Below is a small trained network, with its code and all its weights. Each question gives an input and a class and asks what happens when units are switched off, that is, made to give their printed mean instead of their output.

import numpy as np


def w(rows, s, z=0):
    codes = np.array(rows[::2]) - 128.0
    scale = np.full(codes.shape[1], s)
    scale[-1] = z or s
    return codes * scale


def norm(h):
    return h / np.sqrt((h * h).mean(-1, keepdims=True) + 1e-5)


def f(y):
    return y / 2 * (1 + np.tanh(0.7978845608 * (y + 0.044715 * y**3)))


def log_softmax(a):
    a = a - a.max(-1, keepdims=True)
    return a - np.log(np.exp(a).sum(-1, keepdims=True))


def net(x, mask):
    res = np.array(x, float).reshape(1, 6) / 4 @ E
    u = 0
    for l in range(2):
        y = f(norm(res) @ A[l][:, :-1].T + A[l][:, -1])
        res = res + np.where(mask[u : u + 14], y, B[l][:, -1]) @ B[l][:, :-1]
        u += 14
    return log_softmax(norm(res)[-1] @ U[:, :-1].T + U[:, -1])


A, B = {}, {}
E = w([
[154,54,91,255,47,15,194,88,93],'x0',
[111,165,105,93,179,113,207,52,108],'x1',
[200,127,160,226,215,167,136,94,199],'x2',
[75,71,114,110,183,56,28,57,167],'x3',
[19,93,169,132,85,151,197,142,232],'x4',
[84,54,114,156,237,138,163,231,50],'x5',
],0.0095)
A[0] = w([
[140,179,192,131,113,152,193,136,101,51],'L0N1',
[64,50,128,112,190,73,19,37,137,25],'L0N2',
[115,99,207,133,92,87,171,100,116,88],'L0N3',
[4,119,133,160,121,121,205,145,238,49],'L0N4',
[162,164,184,194,167,145,118,138,164,102],'L0N5',
[114,177,78,83,203,107,227,50,109,31],'L0N6',
[104,182,58,73,205,92,250,48,123,8],'L0N7',
[203,126,204,212,204,160,143,81,174,24],'L0N8',
[81,178,147,109,148,198,81,135,141,118],'L0N9',
[171,77,169,162,90,132,30,221,164,17],'L0N10',
[115,64,100,97,156,83,67,85,161,137],'L0N11',
[128,110,127,129,114,151,128,121,113,63],'L0N12',
[119,92,127,118,143,139,160,182,91,97],'L0N13',
[100,45,159,127,254,97,176,210,61,49],'L0N14',
],0.0083,0.014)
B[0] = w([
[190,154,118,103,144,98,137,136,153,112],'L0N1',
[156,171,73,109,163,3,116,184,216,172],'L0N2',
[134,127,160,120,156,123,125,124,111,125],'L0N3',
[77,106,190,127,97,142,181,128,174,204],'L0N4',
[115,71,30,38,72,151,129,135,130,179],'L0N5',
[126,143,159,111,172,103,193,74,102,135],'L0N6',
[138,155,95,77,181,127,212,61,94,135],'L0N7',
[136,72,39,104,136,179,139,111,160,156],'L0N8',
[121,106,185,154,151,88,155,107,117,227],'L0N9',
[161,108,183,129,80,125,70,172,131,129],'L0N10',
[167,185,103,123,130,112,220,225,161,252],'L0N11',
[215,187,123,139,106,147,112,112,103,82],'L0N12',
[114,210,79,158,94,131,97,101,179,140],'L0N13',
[24,222,58,233,116,178,90,130,122,213],'L0N14',
],0.011,0.0035)
A[1] = w([
[190,171,155,141,62,185,205,175,95,65],'L1N1',
[110,149,136,180,86,139,34,209,149,73],'L1N2',
[160,93,116,197,215,190,134,94,202,105],'L1N3',
[154,117,63,222,105,97,203,111,129,80],'L1N4',
[120,220,181,41,240,244,103,136,162,21],'L1N5',
[250,186,54,127,186,98,31,105,6,50],'L1N6',
[92,149,108,105,142,128,182,37,114,30],'L1N7',
[192,197,120,126,89,203,240,205,100,2],'L1N8',
[160,219,126,105,41,104,104,47,193,72],'L1N9',
[86,119,68,92,168,100,212,117,98,116],'L1N10',
[144,187,142,138,68,142,83,41,182,35],'L1N11',
[154,27,168,144,58,124,39,225,156,61],'L1N12',
[137,75,129,198,97,61,169,77,97,38],'L1N13',
[45,123,72,25,60,105,117,160,62,34],'L1N14',
],0.011,0.0097)
B[1] = w([
[133,104,106,111,212,77,112,123,188,179],'L1N1',
[156,216,132,141,152,129,149,39,110,183],'L1N2',
[185,103,47,67,64,153,132,106,99,222],'L1N3',
[128,149,168,68,101,105,52,160,87,231],'L1N4',
[132,106,180,144,55,34,63,135,41,253],'L1N5',
[34,81,203,142,84,181,232,124,249,251],'L1N6',
[149,147,142,142,191,153,157,85,95,145],'L1N7',
[97,126,61,124,201,19,101,119,226,169],'L1N8',
[80,135,74,203,214,183,141,203,75,216],'L1N9',
[198,182,149,154,143,170,116,113,133,212],'L1N10',
[73,106,82,166,167,164,102,179,53,155],'L1N11',
[200,203,173,119,219,167,162,56,116,198],'L1N12',
[101,134,201,35,129,107,29,150,75,183],'L1N13',
[234,30,38,118,102,173,106,74,138,186],'L1N14',
],0.013,0.006)
U = w([
[123,115,224,97,68,50,10,159,45,128],'0',
[46,157,34,240,169,197,94,201,65,121],'1',
[147,145,68,109,191,5,105,160,239,142],'2',
[67,76,223,131,63,193,219,112,211,115],'3',
[235,45,18,73,72,195,101,75,115,124],'4',
[182,209,166,133,176,135,151,65,91,237],'5',
[147,217,106,145,55,130,122,134,132,119],'6',
[160,150,126,175,86,104,133,105,122,2],'7',
],0.018,0.014)

Each question gives the input, the list of numbers given to net, and the class t.
The units are the neurons (one row each of A and B). Each row of codes is followed by its name. A weight is (code - 128) times the scale printed after its matrix; where a second scale follows, it is the last column's (A, B and U).
mask holds one flag per neuron, layer by layer. A switched-off neuron (its flag False) gives its mean, the last column of its row in B, instead of its output. The means were averaged over made-up inputs and are rounded, as every weight is.
A unit's drop is (log p(t) with every unit on - log p(t) with that unit switched off) / (log p(t) with every unit on - log p(t) with every unit switched off).
The circuit of an input: a set's keep is (log p(t) with only the set's units on - log p(t) with every unit switched off) / (log p(t) with every unit on - log p(t) with every unit switched off). Starting from the 12 units with the biggest drops (on a tie, the unit counted first), units are removed one at a time, each time the one whose removal leaves the highest keep (on an exact tie, the one counted first), for as long as the keep stays at least 0.8.
circuit, biggest first: the units of the circuit, biggest drop first
k most important neurons: the k neurons with the biggest drops, biggest first
k most important neurons of layer l: the k neurons of layer l with the biggest drops, biggest first
input [-5,6,-8,7,-6,-2], class 4: circuit, biggest first	[L1N14]
input [8,2,4,-3,8,8], class 0: 4 most important neurons	[L1N4; L1N6; L1N13; L1N9]
input [-1,8,-7,7,5,-5], class 5: 2 most important neurons	[L1N10; L1N7]
input [1,5,-7,-8,-8,-8], class 1: 3 most important neurons	[L1N9; L0N11; L1N11]
input [-6,1,-5,-7,5,-3], class 2: 2 most important neurons	[L1N8; L1N1]
input [-6,-8,-7,7,-3,-7], class 5: circuit, biggest first	[L1N12; L1N2]
input [6,4,8,2,5,2], class 4: 2 most important neurons	[L1N3; L0N8]
input [-7,-2,-4,-8,2,-8], class 1: 2 most important neurons of layer 1	[L1N9; L1N11]
input [7,-1,5,1,-6,-1], class 0: 2 most important neurons of layer 1	[L1N13; L1N4]
input [-1,3,-7,6,0,1], class 4: 2 most important neurons	[L1N14; L1N8]
input [-7,1,-8,-6,-2,0], class 4: 4 most important neurons	[L1N14; L0N11; L1N4; L1N13]
input [-7,-5,-1,2,7,-4], class 0: 2 most important neurons	[L1N5; L1N6]
input [-3,5,6,-8,6,8], class 1: 3 most important neurons	[L0N14; L0N11; L1N6]
input [2,2,3,0,-6,-3], class 3: most important neuron of layer 1	[L1N6]
input [6,-8,6,4,1,-6], class 5: 2 most important neurons of layer 1	[L1N12; L1N5]
input [-3,1,7,-6,2,-2], class 4: 3 most important neurons	[L0N8; L1N3; L0N11]
input [-4,-7,7,-6,2,5], class 4: 4 most important neurons	[L1N3; L0N11; L0N8; L0N5]
input [7,-5,-8,-1,-6,4], class 4: 3 most important neurons	[L1N14; L1N5; L0N9]
input [-8,-4,-7,-3,6,7], class 0: 2 most important neurons	[L1N5; L1N9]
input [6,5,8,5,-1,6], class 4: circuit, biggest first	[L1N3]
input [-3,-8,-7,8,-4,-5], class 2: 2 most important neurons	[L0N2; L0N11]
input [4,-6,1,-5,-4,5], class 5: 4 most important neurons	[L0N11; L1N2; L1N12; L1N9]
input [-3,-3,5,-8,-6,-6], class 2: 2 most important neurons of layer 1	[L1N8; L1N1]
input [8,1,-5,-4,-2,-8], class 0: 2 most important neurons of layer 1	[L1N13; L1N4]
input [7,-4,6,0,-7,2], class 0: 2 most important neurons of layer 1	[L1N4; L1N13]
input [-5,0,0,4,0,-1], class 0: 2 most important neurons of layer 1	[L1N5; L1N8]
input [5,3,-7,4,1,-5], class 4: circuit, biggest first	[L1N14]
input [-1,-3,-8,0,1,7], class 4: 2 most important neurons of layer 1	[L1N14; L1N9]
input [-7,-5,7,2,-4,-6], class 0: 2 most important neurons of layer 1	[L1N5; L1N14]
